Here is a tiny trained network, its code and every weight. The questions are about switching its units off for an input and a target symbol, where a switched-off unit gives its printed mean instead of its output.

import numpy as np


def w(rows, s, z=0):
    codes = np.array(rows[::2]) - 128.0
    scale = np.full(codes.shape[1], s)
    scale[-1] = z or s
    return codes * scale


def norm(h):
    return h / np.sqrt((h * h).mean(-1, keepdims=True) + 1e-5)


def f(y):
    return y / 2 * (1 + np.tanh(0.7978845608 * (y + 0.044715 * y**3)))


def softmax(a):
    e = np.exp(a - a.max(-1, keepdims=True))
    return e / e.sum(-1, keepdims=True)


def log_softmax(a):
    a = a - a.max(-1, keepdims=True)
    return a - np.log(np.exp(a).sum(-1, keepdims=True))


def net(x, mask):
    ids = ['ΓΣΨβδεηλμπω'.index(c) for c in x.split()]
    T = len(ids)
    res = E[ids] + P[:T]
    u = 0
    for l in range(3):
        q, k, v = (norm(res) @ M[l].T for M in (Q, K, V))
        z = softmax(np.where(np.tri(T) > 0, q @ k.T / 2**0.5, -1e9)) @ v
        res = res + np.where(mask[u], z, O[l][:, -1]) @ O[l][:, :-1]
        u += 1
        y = f(norm(res) @ A[l][:, :-1].T + A[l][:, -1])
        res = res + np.where(mask[u : u + 4], y, B[l][:, -1]) @ B[l][:, :-1]
        u += 4
    return log_softmax(norm(res)[-1] @ U[:, :-1].T + U[:, -1])


Q, K, V, O, A, B = {}, {}, {}, {}, {}, {}
E = w([
[70,167,4,122],'Γ',
[156,120,63,143],'Σ',
[106,143,179,131],'Ψ',
[139,98,150,107],'β',
[119,92,96,116],'δ',
[117,140,151,191],'ε',
[140,109,137,141],'η',
[145,79,175,60],'λ',
[155,101,137,137],'μ',
[133,194,168,73],'π',
[140,106,140,127],'ω',
],0.02)
P = w([
[102,199,113,86],'0',
[144,138,76,84],'1',
[69,91,177,159],'2',
[149,133,128,156],'3',
[165,118,72,78],'4',
[140,65,65,254],'5',
[140,143,118,170],'6',
[145,114,96,67],'7',
[110,229,59,237],'8',
[181,139,73,190],'9',
[149,110,98,68],'10',
[105,94,82,244],'11',
[244,97,124,201],'12',
],0.011)
Q[0] = w([
[61,230,2,143],'0.h1',
[46,202,195,48],'0.h1',
],0.008)
K[0] = w([
[219,189,180,92],'0.h1',
[89,140,252,32],'0.h1',
],0.0042)
V[0] = w([
[212,228,158,68],'0.h1',
[145,146,5,242],'0.h1',
],0.0027)
O[0] = w([
[83,254,106,95,110],'0.h1',
[127,61,208,111,249],'0.h1',
],0.0051,0.0018)
A[0] = w([
[131,184,131,137,15],'0.n1',
[218,255,243,166,160],'0.n2',
[134,181,188,87,253],'0.n3',
[138,66,120,54,117],'0.n4',
],0.0084,0.0024)
B[0] = w([
[108,196,118,146,103],'0.n1',
[208,181,2,68,251],'0.n2',
[150,11,115,179,171],'0.n3',
[202,159,122,112,228],'0.n4',
],0.0093,0.0024)
Q[1] = w([
[133,170,237,102],'1.h1',
[100,159,1,146],'1.h1',
],0.0078)
K[1] = w([
[64,99,190,185],'1.h1',
[156,110,121,254],'1.h1',
],0.0073)
V[1] = w([
[49,144,123,254],'1.h1',
[182,169,46,201],'1.h1',
],0.0063)
O[1] = w([
[149,198,22,166,66],'1.h1',
[132,158,255,118,254],'1.h1',
],0.0094,0.005)
A[1] = w([
[10,166,115,48,56],'1.n1',
[58,236,1,252,254],'1.n2',
[154,156,140,65,190],'1.n3',
[92,124,185,12,132],'1.n4',
],0.0052,0.0021)
B[1] = w([
[126,95,49,154,131],'1.n1',
[235,65,158,177,254],'1.n2',
[131,198,10,42,164],'1.n3',
[86,139,74,181,157],'1.n4',
],0.011,0.0046)
Q[2] = w([
[212,102,185,120],'2.h1',
[2,187,108,192],'2.h1',
],0.0062)
K[2] = w([
[100,254,166,184],'2.h1',
[16,137,198,37],'2.h1',
],0.0084)
V[2] = w([
[72,226,205,2],'2.h1',
[229,132,190,191],'2.h1',
],0.007)
O[2] = w([
[72,205,182,174,3],'2.h1',
[244,221,253,23,208],'2.h1',
],0.0077,0.005)
A[2] = w([
[77,131,138,1,161],'2.n1',
[146,51,241,220,252],'2.n2',
[122,47,107,203,248],'2.n3',
[202,157,58,221,113],'2.n4',
],0.0087,0.003)
B[2] = w([
[77,140,168,148,166],'2.n1',
[244,69,81,185,253],'2.n2',
[160,101,229,156,193],'2.n3',
[149,93,178,52,196],'2.n4',
],0.011,0.0064)
U = w([
[152,47,79,57,91],'Γ',
[116,153,135,160,179],'Σ',
[129,149,115,196,174],'Ψ',
[114,111,174,165,253],'β',
[113,99,114,160,84],'δ',
[135,196,250,88,117],'ε',
[145,154,133,201,150],'η',
[97,66,200,65,93],'λ',
[134,145,126,144,122],'μ',
[127,135,141,166,145],'π',
[118,138,144,155,74],'ω',
],0.012,0.0025)

Each question gives the input, a string of symbols that net reads in full, and the target symbol t.
The units are the heads (2 rows each of Q, K, V and O) and the neurons (one row each of A and B). Each row of codes is followed by its name. A weight is (code - 128) times the scale printed after its matrix; where a second scale follows, it is the last column's (O, A, B and U).
mask holds one flag per unit, layer by layer, with each layer's heads first. A switched-off unit (its flag False) gives its mean, the last column of its rows in O or B, instead of its output. The means were averaged over made-up inputs and are rounded, as every weight is.
A unit's drop is (log p(t) with every unit on - log p(t) with that unit switched off) / (log p(t) with every unit on - log p(t) with every unit switched off).
The circuit of an input: a set's keep is (log p(t) with only the set's units on - log p(t) with every unit switched off) / (log p(t) with every unit on - log p(t) with every unit switched off). Starting from the 12 units with the biggest drops (on a tie, the unit counted first), units are removed one at a time, each time the one whose removal leaves the highest keep (on an exact tie, the one counted first), for as long as the keep stays at least 0.8.
circuit, biggest first: the units of the circuit, biggest drop first
unit that matters most: the unit with the biggest drop
k most important neurons: the k neurons with the biggest drops, biggest first
top k neurons in layer l: the k neurons of layer l with the biggest drops, biggest first
drop when u is switched off: that unit's drop, to one decimal
input β ε Σ δ β, target ε: 2 most important neurons => 0.n4; 1.n2
input ε δ η δ η ε η μ, target ε: circuit, biggest first => 2.h1; 1.n2; 2.n2
input Γ ε ε ε η, target ε: unit that matters most => 2.n2
input ε ε δ Σ, target ε: circuit, biggest first => 2.h1; 1.h1; 0.n2
input Γ Σ λ Ψ Ψ Γ β λ μ ω ε, target ε: circuit, biggest first => 0.n2; 2.n2; 1.n2; 1.h1
input η μ Γ δ Σ ε Γ Ψ λ, target Γ: circuit, biggest first => 0.n2; 0.n3; 1.n2
input η Σ Γ λ π Σ ω π ε δ η, target ε: 4 most important neurons => 1.n2; 0.n4; 2.n2; 0.n3
input Γ δ ε Γ δ Σ Γ λ β π, target Γ: 2 most important neurons => 0.n2; 0.n3
input μ ε β μ Ψ, target ε: circuit, biggest first => 2.h1; 1.n2
input Σ Γ β ε Γ β Ψ ε δ ω μ, target ε: top 2 neurons in layer 2 => 2.n2; 2.n1
input ε β λ ε δ, target ε: 2 most important neurons => 0.n2; 0.n4
input ε β μ π ω, target ε: 3 most important neurons => 1.n2; 0.n2; 2.n2
input Γ η Γ Γ Ψ η Γ η δ β Ψ, target Γ: top 2 neurons in layer 2 => 2.n3; 2.n4
input ε ω β β, target ε: circuit, biggest first => 2.h1
input ε λ δ δ ε ω ω ω, target ε: 2 most important neurons => 1.n2; 0.n4
input ε η β Σ Σ, target ε: top 2 neurons in layer 0 => 0.n2; 0.n3
input β Γ π Γ Ψ, target Γ: top 3 neurons in layer 0 => 0.n3; 0.n2; 0.n4
input Γ λ Γ π, target Γ: drop when 0.n2 is switched off => 1.7
input ε δ ε β ε, target ε: drop when 2.n2 is switched off => 0.3
input δ Σ Γ Γ δ Ψ Γ δ λ, target Γ: drop when 0.n2 is switched off => 0.5
